Here is a tiny trained network, its code and every weight. The questions are about switching its units off for an input and a class, where a switched-off unit gives its printed mean instead of its output.

import numpy as np


def w(rows, s, z=0):
    codes = np.array(rows[::2]) - 128.0
    scale = np.full(codes.shape[1], s)
    scale[-1] = z or s
    return codes * scale


def norm(h):
    return h / np.sqrt((h * h).mean(-1, keepdims=True) + 1e-5)


def f(y):
    return np.maximum(y, 0)


def log_softmax(a):
    a = a - a.max(-1, keepdims=True)
    return a - np.log(np.exp(a).sum(-1, keepdims=True))


def net(x, mask):
    res = np.array(x, float).reshape(1, 2) / 4 @ E
    u = 0
    for l in range(3):
        y = f(norm(res) @ A[l][:, :-1].T + A[l][:, -1])
        res = res + np.where(mask[u : u + 11], y, B[l][:, -1]) @ B[l][:, :-1]
        u += 11
    return log_softmax(norm(res)[-1] @ U[:, :-1].T + U[:, -1])


A, B = {}, {}
E = w([
[100,85,128,240,252,161],'x0',
[150,33,18,146,115,112],'x1',
],0.0035)
A[0] = w([
[109,131,225,120,58,142,60],'L0N1',
[131,136,127,130,127,95,106],'L0N2',
[105,155,225,117,126,160,4],'L0N3',
[165,143,123,168,94,153,96],'L0N4',
[108,120,137,124,115,150,76],'L0N5',
[59,120,164,151,87,116,63],'L0N6',
[92,202,220,113,187,163,210],'L0N7',
[156,118,118,97,140,188,95],'L0N8',
[100,106,184,97,132,33,80],'L0N9',
[92,34,74,94,223,98,170],'L0N10',
[197,188,96,3,39,86,241],'L0N11',
],0.0024,0.0028)
B[0] = w([
[176,132,91,177,147,146,147],'L0N1',
[116,91,147,118,125,137,128],'L0N2',
[176,171,102,90,203,191,139],'L0N3',
[101,140,117,125,121,148,128],'L0N4',
[136,127,139,117,151,146,128],'L0N5',
[185,146,104,124,170,150,128],'L0N6',
[182,82,20,137,123,195,237],'L0N7',
[95,143,103,136,114,134,128],'L0N8',
[169,154,84,148,145,153,131],'L0N9',
[120,133,102,170,111,239,204],'L0N10',
[75,73,160,254,151,174,254],'L0N11',
],0.0028,0.0036)
A[1] = w([
[84,158,128,149,88,133,54],'L1N1',
[94,97,100,176,124,205,208],'L1N2',
[118,99,120,76,124,146,98],'L1N3',
[135,139,107,16,114,93,4],'L1N4',
[155,126,83,123,207,146,35],'L1N5',
[139,109,59,101,146,63,38],'L1N6',
[103,219,253,43,169,124,50],'L1N7',
[125,93,68,108,146,160,96],'L1N8',
[158,131,105,48,30,111,113],'L1N9',
[87,91,115,138,95,115,73],'L1N10',
[145,156,154,2,5,95,89],'L1N11',
],0.005,0.0017)
B[1] = w([
[149,125,151,147,132,127,139],'L1N1',
[135,186,186,96,88,96,254],'L1N2',
[144,179,108,167,137,139,135],'L1N3',
[127,125,135,159,166,103,135],'L1N4',
[105,131,154,102,103,81,169],'L1N5',
[181,133,101,97,110,182,141],'L1N6',
[207,168,1,104,65,205,178],'L1N7',
[143,163,140,77,116,139,176],'L1N8',
[93,84,142,202,207,119,173],'L1N9',
[166,150,141,125,146,176,151],'L1N10',
[59,83,171,192,248,68,181],'L1N11',
],0.0048,0.0056)
A[2] = w([
[143,54,2,81,71,91,97],'L2N1',
[123,134,201,118,37,83,87],'L2N2',
[138,162,122,85,118,65,115],'L2N3',
[152,165,122,67,66,136,144],'L2N4',
[145,83,44,108,58,107,43],'L2N5',
[124,125,171,150,222,158,90],'L2N6',
[131,203,100,94,136,199,94],'L2N7',
[112,176,183,101,72,56,8],'L2N8',
[128,101,110,155,173,108,109],'L2N9',
[97,115,176,175,126,126,93],'L2N10',
[49,110,162,155,193,76,59],'L2N11',
],0.0057,0.0019)
B[2] = w([
[157,253,105,128,114,207,216],'L2N1',
[220,48,160,137,112,135,197],'L2N2',
[135,81,179,166,123,122,147],'L2N3',
[37,118,118,158,251,78,240],'L2N4',
[180,178,84,120,120,223,190],'L2N5',
[87,90,77,93,105,79,254],'L2N6',
[192,106,69,137,75,172,253],'L2N7',
[247,26,212,115,80,127,180],'L2N8',
[109,194,185,112,148,127,189],'L2N9',
[133,86,141,134,204,69,200],'L2N10',
[49,135,88,186,236,82,225],'L2N11',
],0.0045,0.0033)
U = w([
[4,101,109,197,239,56,199],'0',
[167,196,46,143,97,234,184],'1',
[212,11,222,124,88,104,167],'2',
[74,124,140,83,63,86,29],'3',
[50,119,140,55,51,83,2],'4',
[48,120,139,47,33,80,6],'5',
[49,126,141,45,42,87,57],'6',
[60,122,139,62,41,84,28],'7',
],0.011,0.0067)

Each question gives the input, the list of numbers given to net, and the class t.
The units are the neurons (one row each of A and B). Each row of codes is followed by its name. A weight is (code - 128) times the scale printed after its matrix; where a second scale follows, it is the last column's (A, B and U).
mask holds one flag per neuron, layer by layer. A switched-off neuron (its flag False) gives its mean, the last column of its row in B, instead of its output. The means were averaged over made-up inputs and are rounded, as every weight is.
A unit's drop is (log p(t) with every unit on - log p(t) with that unit switched off) / (log p(t) with every unit on - log p(t) with every unit switched off).
unit that matters most: the unit with the biggest drop
k most important neurons: the k neurons with the biggest drops, biggest first
top k neurons in layer l: the k neurons of layer l with the biggest drops, biggest first
drop of u: that unit's drop, to one decimal
input [0,-3], class 2: unit that matters most : L0N7
input [3,-4], class 1: 4 most important neurons : (L0N11; L1N11; L1N9; L0N10)
input [3,0], class 2: top 2 neurons in layer 1 : (L1N2; L1N11)
input [6,7], class 1: 4 most important neurons : (L1N11; L0N11; L1N9; L2N4)
input [5,-6], class 1: top 3 neurons in layer 1 : (L1N11; L1N7; L1N9)
input [3,2], class 2: 3 most important neurons : (L1N2; L1N11; L0N11)
input [2,-4], class 1: 2 most important neurons : (L0N11; L2N7)
input [-8,-7], class 0: 3 most important neurons : (L1N11; L1N9; L1N2)
input [6,-8], class 1: 3 most important neurons : (L1N7; L0N11; L1N11)
input [-6,-7], class 1: 3 most important neurons : (L1N7; L0N11; L2N4)
input [2,-3], class 2: 2 most important neurons : (L0N7; L1N11)
input [-3,-3], class 2: 2 most important neurons : (L0N11; L0N7)
input [-3,-2], class 2: drop of L2N3 : 0.0
input [-3,1], class 2: unit that matters most : L0N11
input [-2,-2], class 2: drop of L0N11 : 1.6
input [-6,-5], class 0: drop of L1N11 : 1.2
